Below are the code and all the weights of a small trained network. Each question names an input and a class and asks about switching units off, where a switched-off unit gives its printed mean instead of its output.

import numpy as np


def w(rows, s, z=0):
    codes = np.array(rows[::2]) - 128.0
    scale = np.full(codes.shape[1], s)
    scale[-1] = z or s
    return codes * scale


def norm(h):
    return h / np.sqrt((h * h).mean(-1, keepdims=True) + 1e-5)


def f(y):
    return y / 2 * (1 + np.tanh(0.7978845608 * (y + 0.044715 * y**3)))


def log_softmax(a):
    a = a - a.max(-1, keepdims=True)
    return a - np.log(np.exp(a).sum(-1, keepdims=True))


def net(x, mask):
    res = np.array(x, float).reshape(1, 5) / 4 @ E
    u = 0
    for l in range(3):
        y = f(norm(res) @ A[l][:, :-1].T + A[l][:, -1])
        res = res + np.where(mask[u : u + 11], y, B[l][:, -1]) @ B[l][:, :-1]
        u += 11
    return log_softmax(norm(res)[-1] @ U[:, :-1].T + U[:, -1])


A, B = {}, {}
E = w([
[88,89,95,181,136,189,169,103,105,195],'x0',
[147,111,238,84,169,185,118,57,118,135],'x1',
[130,107,232,222,71,147,199,229,116,79],'x2',
[229,202,104,196,101,167,111,85,142,126],'x3',
[174,115,153,57,20,136,134,193,238,254],'x4',
],0.0067)
A[0] = w([
[113,162,247,142,141,139,89,45,90,150,25],'0.n1',
[155,153,163,75,118,41,106,144,152,45,3],'0.n2',
[88,140,118,162,144,136,124,68,127,2,20],'0.n3',
[15,69,157,117,163,67,144,128,104,160,86],'0.n4',
[87,175,45,205,92,51,90,175,117,124,13],'0.n5',
[208,143,156,95,105,45,76,121,153,33,10],'0.n6',
[139,157,89,125,224,87,96,77,179,151,83],'0.n7',
[202,139,105,235,115,139,127,63,112,170,62],'0.n8',
[75,86,104,237,135,178,142,78,108,229,82],'0.n9',
[252,163,116,159,125,133,139,101,130,101,37],'0.n10',
[129,145,219,245,163,108,116,183,161,102,74],'0.n11',
],0.0076,0.0033)
B[0] = w([
[188,49,78,114,172,134,170,142,208,85,197],'0.n1',
[95,189,91,93,164,237,196,191,75,201,199],'0.n2',
[169,127,163,187,186,62,82,162,81,202,253],'0.n3',
[59,167,133,97,133,141,69,177,173,64,249],'0.n4',
[191,43,98,85,179,142,171,133,196,95,238],'0.n5',
[117,211,86,113,173,250,195,179,65,230,220],'0.n6',
[152,115,147,121,5,155,152,132,35,83,237],'0.n7',
[15,167,138,74,140,127,67,181,196,66,203],'0.n8',
[131,194,108,161,164,220,196,156,57,227,242],'0.n9',
[96,145,143,130,118,136,17,149,197,60,191],'0.n10',
[156,112,132,112,27,136,140,103,58,99,246],'0.n11',
],0.012,0.0037)
A[1] = w([
[182,159,157,127,107,98,88,183,205,212,90],'1.n1',
[152,139,192,152,95,40,63,141,201,239,95],'1.n2',
[152,143,168,105,95,73,173,94,154,203,64],'1.n3',
[225,11,121,84,182,178,163,88,192,102,46],'1.n4',
[167,133,131,186,198,11,92,85,53,128,2],'1.n5',
[153,132,254,87,188,175,137,46,152,126,105],'1.n6',
[164,104,15,161,147,47,209,129,200,90,28],'1.n7',
[146,143,173,178,66,53,210,79,118,103,60],'1.n8',
[141,109,128,56,35,177,168,100,132,157,102],'1.n9',
[125,143,47,67,152,120,80,55,103,149,93],'1.n10',
[130,144,65,69,95,87,94,20,99,158,47],'1.n11',
],0.0089,0.0033)
B[1] = w([
[145,168,132,148,205,93,125,90,74,96,194],'1.n1',
[141,185,134,142,211,71,128,78,82,111,165],'1.n2',
[106,174,134,188,175,120,135,116,100,70,143],'1.n3',
[183,4,155,141,148,151,111,200,166,144,185],'1.n4',
[146,166,152,176,192,76,128,127,94,153,191],'1.n5',
[154,172,55,128,120,89,238,154,208,86,156],'1.n6',
[177,95,100,147,156,140,141,191,148,105,173],'1.n7',
[144,193,130,70,89,135,156,132,114,113,139],'1.n8',
[144,102,143,175,182,105,71,133,61,132,254],'1.n9',
[143,165,191,161,55,107,218,184,160,106,190],'1.n10',
[124,143,169,151,51,146,167,147,106,69,162],'1.n11',
],0.012,0.005)
A[2] = w([
[124,95,126,139,125,116,63,74,57,137,180],'2.n1',
[157,78,35,127,115,98,141,136,164,108,104],'2.n2',
[150,66,175,102,146,154,130,68,176,124,107],'2.n3',
[143,86,161,129,3,111,137,86,83,118,86],'2.n4',
[15,87,154,65,123,86,104,111,155,121,3],'2.n5',
[139,109,123,171,179,76,92,71,102,132,56],'2.n6',
[64,97,92,178,121,187,150,37,150,208,43],'2.n7',
[119,172,120,158,94,147,45,83,204,97,57],'2.n8',
[184,134,129,85,139,122,106,145,88,124,52],'2.n9',
[135,132,171,106,81,131,143,137,161,181,131],'2.n10',
[125,127,138,163,124,136,146,148,109,85,123],'2.n11',
],0.016,0.0028)
B[2] = w([
[145,64,109,144,160,137,113,119,149,139,193],'2.n1',
[158,107,186,136,144,137,162,103,218,118,220],'2.n2',
[127,100,84,158,128,133,138,145,207,153,150],'2.n3',
[109,86,126,112,44,121,127,29,113,146,239],'2.n4',
[126,154,152,131,97,106,8,187,163,63,173],'2.n5',
[115,120,121,151,157,54,108,112,82,143,223],'2.n6',
[141,174,125,101,118,222,171,171,63,153,176],'2.n7',
[66,101,155,82,124,85,70,202,130,90,179],'2.n8',
[68,102,112,163,118,165,151,104,143,147,233],'2.n9',
[145,199,64,119,186,119,169,107,113,77,139],'2.n10',
[151,166,109,71,120,83,128,71,170,153,255],'2.n11',
],0.017,0.0058)
U = w([
[115,192,111,132,151,225,186,174,72,186,228],'0',
[142,138,135,188,213,10,115,89,78,149,84],'1',
[179,81,137,133,145,128,189,148,249,120,200],'2',
[68,162,158,94,96,96,31,184,157,64,255],'3',
[132,123,141,102,8,111,163,26,101,145,104],'4',
[98,47,135,154,125,172,71,126,129,174,36],'5',
],0.012,0.00093)

Each question gives the input, the list of numbers given to net, and the class t.
The units are the neurons (one row each of A and B). Each row of codes is followed by its name. A weight is (code - 128) times the scale printed after its matrix; where a second scale follows, it is the last column's (A, B and U).
mask holds one flag per neuron, layer by layer. A switched-off neuron (its flag False) gives its mean, the last column of its row in B, instead of its output. The means were averaged over made-up inputs and are rounded, as every weight is.
A unit's drop is (log p(t) with every unit on - log p(t) with that unit switched off) / (log p(t) with every unit on - log p(t) with every unit switched off).
The circuit of an input: a set's keep is (log p(t) with only the set's units on - log p(t) with every unit switched off) / (log p(t) with every unit on - log p(t) with every unit switched off). Starting from the 12 units with the biggest drops (on a tie, the unit counted first), units are removed one at a time, each time the one whose removal leaves the highest keep (on an exact tie, the one counted first), for as long as the keep stays at least 0.8.
units of the circuit, in order: the units of the circuit, biggest drop first
top k neurons: the k neurons with the biggest drops, biggest first
top k neurons in layer l: the k neurons of layer l with the biggest drops, biggest first
input [2,-5,2,6,7], class 1: top 2 neurons -> 1.n1, 1.n2
input [-3,-3,-8,3,-7], class 4: top 2 neurons in layer 1 -> 1.n11, 1.n10
input [-6,-8,-1,3,-7], class 2: units of the circuit, in order -> 0.n5
input [0,-5,3,-7,4], class 3: top 2 neurons -> 0.n4, 2.n5
input [-2,-7,-2,8,-6], class 3: top 4 neurons -> 0.n10, 0.n8, 2.n8, 0.n1
input [5,8,6,-7,-7], class 2: units of the circuit, in order -> 0.n1, 1.n6
input [-6,1,6,-6,-5], class 0: top 2 neurons -> 0.n2, 0.n7
input [3,5,-7,2,4], class 4: top 3 neurons -> 0.n7, 0.n5, 1.n11
input [0,-6,-6,8,-3], class 3: top 3 neurons -> 0.n8, 0.n10, 2.n8
input [0,5,0,-8,-7], class 3: top 3 neurons -> 0.n4, 2.n5, 1.n9
input [-4,-1,-8,-6,-7], class 4: top 2 neurons in layer 1 -> 1.n10, 1.n11
input [8,2,-7,-4,-8], class 0: top 2 neurons -> 0.n9, 1.n9
input [1,8,-6,2,-6], class 2: top 2 neurons -> 0.n1, 1.n4
input [-7,-3,-2,-7,-6], class 0: units of the circuit, in order -> 0.n2
input [-3,2,-6,-5,6], class 1: top 3 neurons -> 1.n2, 1.n9, 0.n11
input [-2,7,7,1,-5], class 2: top 3 neurons -> 0.n1, 1.n4, 0.n7
input [-6,7,-1,-8,-5], class 3: top 4 neurons -> 0.n4, 0.n5, 2.n5, 0.n9
input [-1,-4,6,6,3], class 3: top 2 neurons -> 0.n10, 2.n8
input [3,0,-8,6,-3], class 4: top 3 neurons -> 0.n7, 2.n4, 0.n4
input [-4,6,-6,-8,2], class 3: units of the circuit, in order -> 2.n5
input [-6,-5,6,-8,8], class 1: units of the circuit, in order -> 1.n1, 1.n2, 0.n7
input [-6,5,6,-2,7], class 1: top 2 neurons in layer 1 -> 1.n9, 1.n1
input [-2,5,-3,7,1], class 3: top 2 neurons in layer 0 -> 0.n10, 0.n8
input [4,-2,-5,2,3], class 4: top 3 neurons in layer 0 -> 0.n6, 0.n7, 0.n2
input [4,1,8,7,2], class 4: top 3 neurons in layer 0 -> 0.n11, 0.n4, 0.n9
input [-8,6,-7,-5,-1], class 0: top 2 neurons in layer 0 -> 0.n2, 0.n6
input [-7,8,-6,-8,-4], class 2: units of the circuit, in order -> 1.n6
